Below is a small trained network, with its code and all its weights. Each question gives an input and a class and asks what happens when units are switched off, that is, made to give their printed mean instead of their output.

import numpy as np


def w(rows, s, z=0):
    codes = np.array(rows[::2]) - 128.0
    scale = np.full(codes.shape[1], s)
    scale[-1] = z or s
    return codes * scale


def f(y):
    return y / 2 * (1 + np.tanh(0.7978845608 * (y + 0.044715 * y**3)))


def log_softmax(a):
    a = a - a.max(-1, keepdims=True)
    return a - np.log(np.exp(a).sum(-1, keepdims=True))


def net(x, mask):
    res = np.array(x, float).reshape(1, 4) / 4 @ E
    y = f(res @ A[0][:, :-1].T + A[0][:, -1])
    res = res + np.where(mask, y, B[0][:, -1]) @ B[0][:, :-1]
    return log_softmax(res[-1] @ U[:, :-1].T + U[:, -1])


A, B = {}, {}
E = w([
[6,8,3],'x0',
[199,81,77],'x1',
[106,19,193],'x2',
[127,128,129],'x3',
],0.013)
A[0] = w([
[100,91,123,158],'n0',
[240,149,142,103],'n1',
[86,89,100,186],'n2',
[202,115,139,139],'n3',
[92,169,176,207],'n4',
[109,190,34,165],'n5',
[177,227,149,149],'n6',
[144,113,233,154],'n7',
[160,145,124,80],'n8',
[127,66,163,72],'n9',
[130,167,135,155],'n10',
[248,93,164,189],'n11',
[126,58,200,253],'n12',
[84,87,138,57],'n13',
[24,55,82,28],'n14',
[33,136,124,142],'n15',
[204,192,155,245],'n16',
[96,97,97,1],'n17',
[171,182,206,216],'n18',
[140,75,20,93],'n19',
[36,137,117,130],'n20',
[105,74,116,136],'n21',
],0.016,0.0057)
B[0] = w([
[116,171,113,173],'n0',
[195,180,156,212],'n1',
[111,165,113,201],'n2',
[170,138,148,175],'n3',
[70,60,185,184],'n4',
[137,93,62,204],'n5',
[115,144,152,233],'n6',
[152,6,93,216],'n7',
[151,121,141,145],'n8',
[132,196,122,164],'n9',
[93,133,139,159],'n10',
[181,151,145,218],'n11',
[164,99,161,208],'n12',
[123,160,143,166],'n13',
[90,171,131,251],'n14',
[153,186,85,192],'n15',
[108,178,206,241],'n16',
[110,115,164,168],'n17',
[99,116,181,249],'n18',
[26,78,131,224],'n19',
[175,188,69,191],'n20',
[95,162,152,182],'n21',
],0.014,0.022)
U = w([
[41,123,211,214],'0',
[122,5,204,20],'1',
[132,139,27,2],'2',
[98,177,154,166],'3',
[193,176,154,249],'4',
[242,78,158,15],'5',
[63,52,64,128],'6',
],0.014,0.0033)

Each question gives the input, the list of numbers given to net, and the class t.
The units are the neurons (one row each of A and B). Each row of codes is followed by its name. A weight is (code - 128) times the scale printed after its matrix; where a second scale follows, it is the last column's (A, B and U).
mask holds one flag per neuron, in row order. A switched-off neuron (its flag False) gives its mean, the last column of its row in B, instead of its output. The means were averaged over made-up inputs and are rounded, as every weight is.
A unit's drop is (log p(t) with every unit on - log p(t) with that unit switched off) / (log p(t) with every unit on - log p(t) with every unit switched off).
The circuit of an input: a set's keep is (log p(t) with only the set's units on - log p(t) with every unit switched off) / (log p(t) with every unit on - log p(t) with every unit switched off). Starting from the 12 units with the biggest drops (on a tie, the unit counted first), units are removed one at a time, each time the one whose removal leaves the highest keep (on an exact tie, the one counted first), for as long as the keep stays at least 0.8.
units of the circuit, in order: the units of the circuit, biggest drop first
unit that matters most: the unit with the biggest drop
top k neurons: the k neurons with the biggest drops, biggest first
drop when u is switched off: that unit's drop, to one decimal
input [1,-7,4,7], class 3: units of the circuit, in order => [n19; n20]
input [8,3,0,-6], class 6: top 2 neurons => [n19; n16]
input [7,0,-3,4], class 2: top 2 neurons => [n20; n15]
input [6,7,-1,8], class 6: units of the circuit, in order => [n16]
input [-4,-2,1,-5], class 1: units of the circuit, in order => [n7; n14]
input [-4,1,-1,8], class 4: top 4 neurons => [n19; n1; n11; n14]
input [2,-1,0,2], class 2: units of the circuit, in order => [n16; n18]
input [8,0,8,7], class 3: top 2 neurons => [n20; n15]
input [-8,-1,3,4], class 1: top 2 neurons => [n7; n18]
input [-6,0,-8,-3], class 0: top 2 neurons => [n18; n16]
input [3,-5,0,-2], class 2: top 2 neurons => [n16; n18]
input [-3,1,-5,-8], class 4: top 3 neurons => [n19; n1; n14]
input [0,8,1,-5], class 5: top 2 neurons => [n14; n16]
input [6,0,-6,-8], class 2: unit that matters most => n20
input [1,-3,1,-7], class 3: top 2 neurons => [n7; n5]
input [7,5,-6,-2], class 6: drop when n19 is switched off => 1.4
input [-2,-4,1,4], class 1: drop when n14 is switched off => 0.1
input [6,-2,5,3], class 3: drop when n15 is switched off => 0.1
